Below is a small trained network, with its code and all its weights. Each question gives an input and a target symbol and asks what happens when units are switched off, that is, made to give their printed mean instead of their output.

import numpy as np


def w(rows, s, z=0):
    codes = np.array(rows[::2]) - 128.0
    scale = np.full(codes.shape[1], s)
    scale[-1] = z or s
    return codes * scale


def f(y):
    return np.maximum(y, 0)


def softmax(a):
    e = np.exp(a - a.max(-1, keepdims=True))
    return e / e.sum(-1, keepdims=True)


def log_softmax(a):
    a = a - a.max(-1, keepdims=True)
    return a - np.log(np.exp(a).sum(-1, keepdims=True))


def net(x, mask):
    ids = ['αβγεζθμψω'.index(c) for c in x.split()]
    T = len(ids)
    res = E[ids] + P[:T]
    r = res
    for j in range(2):
        rows = slice(2 * j, 2 * j + 2)
        q, k, v = (r @ M[0][rows].T for M in (Q, K, V))
        z = softmax(np.where(np.tri(T) > 0, q @ k.T / 2**0.5, -1e9)) @ v
        o = O[0][rows]
        res = res + np.where(mask[j], z, o[:, -1]) @ o[:, :-1]
    y = f(res @ A[0][:, :-1].T + A[0][:, -1])
    res = res + np.where(mask[2:6], y, B[0][:, -1]) @ B[0][:, :-1]
    return log_softmax(res[-1] @ U[:, :-1].T + U[:, -1])


Q, K, V, O, A, B = {}, {}, {}, {}, {}, {}
E = w([
[148,141,191],'α',
[56,122,199],'β',
[161,151,194],'γ',
[111,178,152],'ε',
[199,145,89],'ζ',
[109,77,72],'θ',
[161,109,201],'μ',
[4,65,186],'ψ',
[208,173,118],'ω',
],0.011)
P = w([
[130,151,116],'0',
[150,105,170],'1',
[98,151,180],'2',
[111,121,38],'3',
[186,97,157],'4',
[92,164,180],'5',
[67,116,6],'6',
[192,89,156],'7',
[147,175,181],'8',
[106,126,68],'9',
[138,102,116],'10',
[132,119,114],'11',
],0.016)
Q[0] = w([
[103,122,220],'h0',
[165,116,136],'h0',
[136,59,1],'h1',
[38,171,65],'h1',
],0.015)
K[0] = w([
[113,218,119],'h0',
[42,207,132],'h0',
[183,84,255],'h1',
[173,51,44],'h1',
],0.0083)
V[0] = w([
[42,150,72],'h0',
[109,212,247],'h0',
[141,32,156],'h1',
[26,77,184],'h1',
],0.014)
O[0] = w([
[17,221,100,121],'h0',
[131,46,103,254],'h0',
[129,154,245,101],'h1',
[6,73,165,165],'h1',
],0.014,0.007)
A[0] = w([
[2,49,146,69],'n0',
[3,16,130,187],'n1',
[48,236,108,138],'n2',
[89,106,165,2],'n3',
],0.0055,0.0042)
B[0] = w([
[183,153,109,206],'n0',
[111,203,119,248],'n1',
[217,2,172,137],'n2',
[200,118,114,140],'n3',
],0.007,0.013)
U = w([
[91,69,132,17],'α',
[57,118,118,34],'β',
[98,53,125,47],'γ',
[46,65,1,143],'ε',
[140,184,141,181],'ζ',
[105,163,157,162],'θ',
[111,73,193,142],'μ',
[56,187,197,255],'ψ',
[121,145,122,101],'ω',
],0.0084,0.0049)

Each question gives the input, a string of symbols that net reads in full, and the target symbol t.
The units are the heads (2 rows each of Q, K, V and O) and the neurons (one row each of A and B). Each row of codes is followed by its name. A weight is (code - 128) times the scale printed after its matrix; where a second scale follows, it is the last column's (O, A, B and U).
mask holds one flag per unit, heads first, then neurons. A switched-off unit (its flag False) gives its mean, the last column of its rows in O or B, instead of its output. The means were averaged over made-up inputs and are rounded, as every weight is.
A unit's drop is (log p(t) with every unit on - log p(t) with that unit switched off) / (log p(t) with every unit on - log p(t) with every unit switched off).
The circuit of an input: a set's keep is (log p(t) with only the set's units on - log p(t) with every unit switched off) / (log p(t) with every unit on - log p(t) with every unit switched off). Starting from all 6 units, units are removed one at a time, each time the one whose removal leaves the highest keep (on an exact tie, the one counted first), for as long as the keep stays at least 0.8.
circuit, biggest first: the units of the circuit, biggest drop first
k most important neurons: the k neurons with the biggest drops, biggest first
heads that matter: for each layer, one digit per head in row order, 1 if its drop is at least 0.15 and else 0, layers parted by /
drop of u: that unit's drop, to one decimal
input ψ ψ ζ, target ψ: circuit, biggest first	(h1 n1)
input ζ ψ α, target ζ: circuit, biggest first	(h1)
input ψ ω γ ψ μ μ ε β β, target ε: heads that matter	01
input ψ ψ ε ε μ ε ψ, target μ: circuit, biggest first	(h1 h0)
input ζ ε μ γ ψ θ ψ γ, target ψ: circuit, biggest first	(h0 h1)
input α ε α ε ψ ζ ζ, target ψ: heads that matter	01
input ζ ψ ε ε ε ε ω μ ε θ, target μ: circuit, biggest first	(h1 h0)
input β ψ ψ ζ ε ε, target ζ: heads that matter	01
input ε β ε ψ ω θ ψ β, target ψ: circuit, biggest first	(n1 h1 h0)
input ε ε ε μ γ, target ε: circuit, biggest first	(h1 h0)
input ζ β β, target ζ: drop of h1	0.9
input ζ ε ζ ε ε ψ ψ α, target ψ: drop of n1	0.3
input γ ε ψ ε ζ ψ, target ε: drop of h0	-0.1
input ψ α θ θ ε β ψ ε ψ ζ γ, target ψ: most important neuron	(n1)
